[[  9   9 -22  -6  17  19  10 -10   8  -4  -8  17  -3 -25]
 [-54  -5 -39   0 -12  -2 -17  37 -53 -14 -52 -33  30   7]
 [  0   7 -41   2 -12  39 -32 -46 -19 -21  36  -4 -16 -23]
 [ -3   1 -28  23 -15 -10  24  -6  -6 -18   9  -8  -7  -8]
 [  1   8  11  24 -25 -43  33  24  -4   3   9 -13   8   8]
 [ 13   7  41  -7  15  -2 -27   1   3  17 -18  12  -3   8]
 [ 20  16  -4   2  32   7  10  -7  -1  -2 -35  27   5 -21]
 [  9  -7  27 -20  -4  -5  -1  -9  32  21  25   8 -12   7]
 [-31   3  15  20 -20 -15 -32  29 -28  15  -6 -32  16  30]
 [  6  10 -11  27   3 -17  21   6 -21  -3 -23  -1   1   1]
 [ -4  -3 -37  -9  12  35  -5 -24   1 -26   7   8  -4 -22]
 [ 27  18  40   6  17 -13  18  -4  30  22  -6  20  -2  -1]
 [  2  13 -13   0  22  20 -14  -6 -15 -15 -26  12  -2  -8]
 [-10  -6  10 -38  20  26 -28  -6  23  15   0  12   7  -5]]
Counting starts at 1.
Which number is the entry in the bottom-right corner? -5
The entry just right of the largest entry: -7
Which number is the entry just left of 36? -21
Which number is the entry at row 3, column 1? 0
The entry at row 2, column 1 is -54
Which number is the entry in the top-right corner? -25
Which number is the entry in row 1 and column 2? 9
The entry just left of the largest entry: 7
Which number is the entry directly above -52? -8
Which number is the entry in row 1 and column 3? -22
The entry in the top-left corner is 9
Which number is the entry just left of 29? -32
The entry directly below the largest entry: -4
Which number is the entry in row 2 and column 2? -5
The entry in the bottom-left corner -> -10
Which number is the entry directly above -38? 0
The entry directly below -52 -> 36

((-0.13, 0.18, -0.16, 0.04, -0.05, 0.09, 0.06, 0.02, -0.14), (-0.09, -0.09, 0.03, 0.07, 0.04, 0.02, -0.10, 0.11, 0.05), (-0.16, -0.19, 0.06, 0.07, 0.08, -0.02, -0.15, 0.13, 0.20), (0.04, 0.03, -0.01, 0.12, 0.07, 0.02, -0.13, 0.02, -0.06), (0.14, -0.10, 0.15, -0.22, 0.02, -0.10, -0.06, -0.08, 0.09), (0.05, -0.10, 0.07, 0.09, -0.07, 0.06, 0.00, 0.10, -0.12), (0.21, 0.05, -0.01, 0.07, -0.04, 0.00, 0.03, -0.08, -0.19))
The entry just left of the centre entry: 0.12
Which number is the smallest entry? -0.22
Which number is the 1st entry in reading order? -0.13
The entry just left of 0.10: 0.00
Which number is the second largest entry? 0.20
The 5th entry in reading order -> -0.05
Which number is the 3rd entry in reading order? -0.16
The entry just left of the smallest entry -> 0.15
The fourth entry in reading order -> 0.04
Which number is the 2nd entry in reading order? 0.18
Which number is the entry just right of the centre entry? 0.02
Which number is the entry just left of -0.07? 0.09

[-6.91, -19.98, 0.57, -1.10, -16.03, -20.45, 9.15, -1.50, -6.75, 7.83, -12.35, 15.32, -16.07]
Report the entry just left of -16.03.
Answer: -1.10
The entry just right of -1.10 is -16.03
The entry just left of -16.07 -> 15.32
The entry just left of -12.35 -> 7.83
The entry just left of -19.98: -6.91
The entry just left of -1.50 -> 9.15

arr =
[[ 28   7  21  34   1 -16   5 -29   8 -11  -8]
 [-23  44  54  18 -54 -24 -56  31 -24 -38 -42]
 [  0  -4   4  32 -22 -31 -22 -20  55 -32  53]
 [ 18  26  26   0  44  28   2  -8 -33  -8  59]]
Find the entry just right of 31.
A: -24
Find the largest entry in the last column.
A: 59
Find the first entry in the row that holds the largest entry.
A: 18
Find the 1st entry in reading order.
A: 28
Find the entry in the top-right corner.
A: -8
The smallest entry in the first column: -23
The entry directly above -4 is 44
Find the entry directly below -29.
A: 31
Find the entry just left of the largest entry.
A: -8
The entry just right of -16: 5
Find the largest entry in the first row.
A: 34
Find the bottom entry of the column that holds the smallest entry.
A: 2
The entry directly above the largest entry: 53
Find the entry just right of 32.
A: -22
The entry just left of the smallest entry: -24
Find the third entry on the diagonal from the top-right corner.
A: 55
The entry directly below -4 -> 26
The minimum -> -56
The entry just right of 2 -> -8

Questions about the table below.
1) Read off the 2nd entry on the diagonal from the top-right corner.
2) Read off the bottom-right entry.
3) Read off the smallest entry in the first row.
4) Read off the last entry in the row that holds the largest entry.
5) Read off the entry in the top-right corner.
6) Read off the entry directly above 416.
7) Read off the third entry on the main diagonal.
8) Read off the bottom-left entry.
[[   0  -77  140  116  307  339  269   66  458   44  428  293 -525 -326]
 [-371 -378  287  -18  185 -322   -2  218  214 -101  415  124   31  175]
 [-469  315 -220 -597  736 -576  292 -546 -709 -651  670 -730  252  505]
 [-508 -511  136  507 -508 -542 -464  426  273  384  -61  179  316 -345]
 [ 828  526  567  565 -607  744  478  478  593  784 -316  667 -567 -659]
 [-595 -483   14 -269   88 -797 -426 -565 -650 -763  312 -720  638  686]
 [ 645  -16  367 -194 -480  324  427  159  -30  755 -626  131  416 -242]]
1) 31
2) -242
3) -525
4) -659
5) -326
6) 638
7) -220
8) 645

Questions about the row below.
1) What is the entry just left of the largest entry?
2) What is the entry just right of the largest entry?
3) What is the entry just right of 0.112?
4) What is the entry just left of 0.061?
[-0.211, -0.022, 0.046, -0.028, 0.061, 0.112, -0.060, 0.057, -0.143, 0.125, 0.048, -0.063, -0.077, -0.013]
1) -0.143
2) 0.048
3) -0.060
4) -0.028

a =
0.602	1.321	-1.632	0.294	0.699
0.432	-1.966	0.424	1.696	0.020
Rows and columns are numbered from 1.
The entry at row 1, column 2 is 1.321
The entry just left of 0.699 is 0.294
Which number is the entry at row 1, column 1?
Answer: 0.602
The bottom entry of the column that holds the smallest entry: -1.966

   7.322    30.032    11.062    47.956    32.934    91.537   -15.731   -13.380   180.112   -52.862    31.606     5.653   101.059
  93.700    74.318   127.415     1.209    24.219    83.321   109.372   116.659   124.215   289.394   142.320   118.117   -60.863
 141.029   108.174    94.334   186.640    78.539   102.711   -40.689   181.782   -24.202    90.468    23.188    34.622     4.699
  69.869    34.531   132.265    77.292   -18.675  -117.664   -46.949     1.396    81.195    88.697   177.027   229.620   126.090
  73.741    34.705   199.111   261.685   -60.825  -195.780    39.164   196.160    96.651   121.673    40.801    63.299   143.734
  67.849   112.539    38.170   -26.722   -32.677   100.843   153.095   -43.809   -64.779    56.133    88.949   134.134    66.563
 -29.283    65.315   -10.098    62.475    58.086    24.970   109.218    94.151    43.192   194.033   119.603   123.726    50.280
  30.354   116.660    93.368     4.928   197.960   108.427    72.180   150.855    92.639     1.647    13.754    42.539   147.931
 199.139   119.986   165.335    24.776    63.169    16.063   134.646    88.400    62.502   151.889   210.202    92.672   -59.582
 -34.995   100.452    43.981  -110.872   -15.213   280.444   178.443    58.081   152.773    58.020    59.931    -9.728    11.639
   5.704   147.401   217.351    31.328    91.665    85.318   -44.634    50.028    81.573    -8.977    34.747    60.425   117.847
  82.777   137.709   262.127    69.143    74.751   -11.704   -16.246    20.980    48.337    70.933   110.387    19.725   228.356
   8.891   106.173    -1.205    15.460   -31.121    49.616   127.627    18.099   151.378    54.694    78.341    -1.308    -2.547
-128.754   -19.190   -25.431   156.278    83.155   -23.724    19.259    61.101    34.500  -146.430     9.235   194.491   178.499
Rows and columns are numbered from 1.
Report the entry in the bottom-left corner.
A: -128.754
The entry in the top-left corner is 7.322
Report the entry directly below 180.112.
A: 124.215
Report the entry at row 1, column 2.
A: 30.032
The entry in the bottom-right corner -> 178.499
The entry in row 2 and column 1 -> 93.700
Report the entry just left of the smallest entry.
A: -60.825
Report the entry just right of the smallest entry.
A: 39.164
The minimum is -195.780
Report the entry at row 1, column 3.
A: 11.062
Report the entry just right of 83.155.
A: -23.724
Report the entry directly above the smallest entry.
A: -117.664
The entry just left of 34.500 -> 61.101
Report the entry in the top-right corner.
A: 101.059
The entry directly above 210.202 -> 13.754
The entry directly below 126.090: 143.734
The entry just right of 280.444 -> 178.443
Report the entry just right of -13.380.
A: 180.112
Report the entry just right of 81.573.
A: -8.977
The entry just left of 32.934 -> 47.956
The entry at row 2, column 2: 74.318
Report the top entry of the column that holds the smallest entry.
A: 91.537
The entry directly below -9.728 is 60.425
Report the top entry of the column that holds the largest entry.
A: -52.862
The entry directly below the largest entry: 90.468
The entry just right of the largest entry is 142.320
Report the entry in row 3 and column 2.
A: 108.174
Report the entry directly below 82.777.
A: 8.891
Report the entry directly below 165.335.
A: 43.981
Report the entry just left of 50.028.
A: -44.634

M = [8888, 5158, 4349, 7745, 2202]
The first entry -> 8888
The second entry from the left is 5158
The third entry: 4349
